Each row has a name. Each piece below is followed by the name of the row it came from, unless a question asks for something else. Each question is about the rows just above it. Places in a row count from 1.

Columns, left to right: W K V M X S H Q
[150 100 155 121  85 114 133 127] = N
[187 157 221 144  78 120 100 106] = A
[139 110 116 110 161 141 149 137] = T
[110 109 152 109  93 122 168 128] = B
[149 124 127 132 119 102 134 177] = R
[161 176 143 156 126  82  95 197] = C
[110  38 111 147  79 125 103  89] = F
[148 138 198 121  82 107 109 114] = D
[115 116 147 111  79 104 132 125] = Z
[117  69 129 109 104 136 134  97] = P
[109 155 146 109 112  89 140 169] = Y
[159 164 147 144 137 110 122 175] = U
Give the next entry after [147 111  79].  [104]
Repeated in T:  [110]

Columns, left to right: bezom Lirag ret Nas
[ 99 116 219  91] = G
[159 144  52 148] = J
[ 97 142  52 147] = E
[ 99 116 219 104] = L
Which column holds [219  52] top down?  ret
Which column holds this, read top down? [159  97  99]  bezom
The rest of the row after [159 144  52]:  [148]

Columns, left to right: Guni Rebo Mamif lodub
[ 30  87 121 116] = rabo
[153 128 154 173] = Tefo
[154 128 154  64] = moda
Give the next entry after [ 87 121].  [116]
Give the next entry after [153 128].  [154]
Give the next entry after [30 87].  [121]
After [153 128 154], its row goes on with  [173]

Columns, left to right: vup mibu dage Kot zigev tad vasa Subi Kosu fila
[138  93 122 127 130 131 133 117  90 137] : ralir
[140 133 138 160 127 141 132 127 135 143] : Rako
[130  56 128 111 128 122 135 141 137 128] : Pifo
[138 112 121 120 136 120 128 125 127 120] : Vapod
[138 112 121 120 136 129 128 142 122 141] : derom
[139 161 129 171 125 144 145 118 118 125] : luda
[128 175 126 163 122 142 145 119 115 119] : bas
[130 130 126 111 123 125 133 147 138 127] : ninef
[130 130 123 111 126 122 135 141 137 128] : sevad
[135 122 128 143 132 126 126 123 126 126] : Fadoz
Repeated in Fadoz:  [126]
Which value appears more than once in sevad?  [130]
Repeated in Pifo:  [128]

Columns, left to right: nutor beli Fikiz daben safi Furuf Karu gesid
[112 117  89  89 146 124 102 112] -> daf
[102 122 138 120 122 111 136 144] -> zirit
[101 122 138 120 102 100 134 143] -> kigi
[ 92  94 102 127 133 105  71  94] -> vutup
[ 56 143  93  95 116  72  54  99] -> zabag
Which column holds [ 89 120 120 127] top down?  daben
Go on from [101 122 138 120] to the end of its row.  [102 100 134 143]
The value that vutup holds more than once:  [94]
Where in the named rows is [133]?  vutup, 5

Columns, left to right: mefa bol lugus Bab
[135 222 145 143]  deles
[138 143  87  85]  rirev
[ 92 114 121 117]  gosis
[124 139 174 177]  puna
[135  91  94  96]  kamo
[ 99 152 164 163]  konef
[ 79 206 152 152]  tiga
[ 98 150 150 174]  dola
[ 98 150 172 122]  rufi
[179 134  55  53]  Mif
Which column holds this, read top down? [ 87 121 174  94]  lugus
The next entry after [206 152]:  [152]
The value that dola holds more than once:  [150]
find: [ 98 150 172 122]  rufi
Row and place of [177] in the named rows:  puna, 4
The row with [124 139 174 177] is  puna
Give the next entry after [114 121].  [117]

Columns, left to right: kono ras Nifov Kuzas Pake
[146 131 131  96  83] = zud
[172 159  58  89  97] = Pebi
[180 169  67 114 104] = Zisi
[118 105  58  90  79] = deso
[155 141  52  99  87] = buvus
After [131 131  96], its row goes on with  [83]
Go on from [58 90] to the end of its row.  [79]
Which column holds this, read top down? [172 180 118 155]  kono
Repeated in zud:  [131]

Columns, left to right: Vab geb tuzi mebef rufo vun
[ 91  34 146 126  89 106]  Vasak
[ 92  34 109 115 195 188]  Gebil
[119  34 110 115 195 188]  daso
Which column holds this, read top down? [109 110]  tuzi
The rest of the row after [ 34 109 115]:  [195 188]
After [ 91  34 146], its row goes on with  [126  89 106]
After [92 34], its row goes on with  [109 115 195 188]

Columns, left to right: Fopas Duni faka gor susoz kuzim giba vubat
[124 137 140 140 131 120 123 119] -> gos
[152  47  71  36 123 177 143 141] -> Fid
[135 128 141 100 118 170 161 186] -> zekon
[128 114  71 128 113 114 130 136] -> pelu
[128 114 117 128 113 114 117 136] -> dunom
The value that gos holds more than once:  [140]
[36] is at row and place  Fid, 4

Columns, left to right: tefum gis dig Gibop
[114 114 114 101] : zuled
[191 151 118 219] : bileg
[120 170 120 127] : baf
[192 151 111  98] : bapif
[125 128 101 159] : zalep
[141 151  98 106] : vire
[141 184 115 172] : pimop
[156 126 133 136] : mem
Repeated in zuled:  [114]
Row and place of [127] in the named rows:  baf, 4
[120 111] is in which column, read top down?  dig
After [192 151], its row goes on with  [111  98]
The value that baf holds more than once:  [120]
The row with [120 170 120 127] is  baf
Which column holds [159 106 172 136] top down?  Gibop

Columns, left to right: Puv Rit Nov zafa
[ 63 183 133 203] : devu
[ 63 158 110 196] : kedap
[ 74 119 137 180] : tiged
[158 130 179 179] : Ganu
[ 89 195 101 181] : misod
[133 104 178  90] : duto
[ 74 118 137 115] : puno
[ 54  44 153 148] : bato
Go on from [ 74 118 137] to the end of its row.  [115]
Row and place of [181] in the named rows:  misod, 4
[133 104 178  90] is in which row?  duto
The value that Ganu holds more than once:  [179]

Columns, left to right: Kadok rar Kinu vokuz Monod
[ 62 148 168 118 178]  Pip
[133 123 168 119 139]  rera
[115 165 130 178 172]  tebur
[ 46 205 138  74 151]  Vaze
[119 133 132 116 212]  bap
[115 165 130 149 140]  voli
[130 151 131 192  93]  sifo
[115 141 114 179 172]  malan
Go on from [168 118] to the end of its row.  [178]
Go on from [133 123 168 119] to the end of its row.  [139]
The next entry after [133 123]:  [168]

Columns, left to right: pelis poko fike befel Mut sos neno
[154 154 154  88 141 154  95]  Zabo
[122 145 127 116 135 135 134]  Benop
[129 115 129 128 118 127 129]  tob
[121 145 127 107 150 136 103]  Magun
[147 126 124 129 136 135 120]  zoves
[149 135 124 125 144 135 116]  bigil
[126 138 121 111 150 152  92]  voz
Go on from [136 135] to the end of its row.  [120]
Which column holds [129 125] top down?  befel
After [121 145 127], its row goes on with  [107 150 136 103]
The rest of the row after [111 150]:  [152  92]
[116 128] is in which column, read top down?  befel
Repeated in Zabo:  [154]

Columns, left to right: lat dizu noruv ginif zumi Sozuk
[180 125 133 137 136 130] = sase
[ 95 155 113 103  98 119] = vib
[172 114 136 139 139 134] = boz
[179 108 139 141 142 136] = Rovon
[122 205  95  81  64 104] = magag
[ 81  74 143 138 149 145] = reve
[166 142 126 127 123 125] = gipo
[178 109 139 141 142 136] = Vesil
[131 131 129 129 129 128] = peku
[142 120 125 118 121 130] = toku
[179 108 139 115 142 136] = bef
[142 129 121 142] is in which column, read top down?  zumi
find: [166 142 126 127 123 125]  gipo
Where in the named rows is [109]?  Vesil, 2

Columns, left to right: bipiz kan vupa sar Bitin zesi bape
[ 63 207  77 130 187 111  56]  penu
[199  54 202  85  56 154 143]  Lusu
[ 56 200  64 140 192 120  54]  fir
[ 90 186  90 153 159  75  78]  Vuda
[150 109 150 152 100 153 191]  rimu
[ 64 206  56 182 174  66 106]  nos
[196 196  61 196 196 195 196]  fos
[ 60 202  56 204 198  48  83]  lipil
[ 46 198  68 144 184  91  66]  vaz
[ 61 202  72 129 177 103  51]  Dosoz
[175  64  59 173  92 181  62]  Vilof
Where in the named rows is [46]?  vaz, 1
[111 154 120  75 153] is in which column, read top down?  zesi
The value that fos holds more than once:  [196]
Go on from [130 187] to the end of its row.  [111  56]
Repeated in Vuda:  [90]
Which column holds this, read top down? [152 182 196]  sar
Where in the named rows is [152]?  rimu, 4

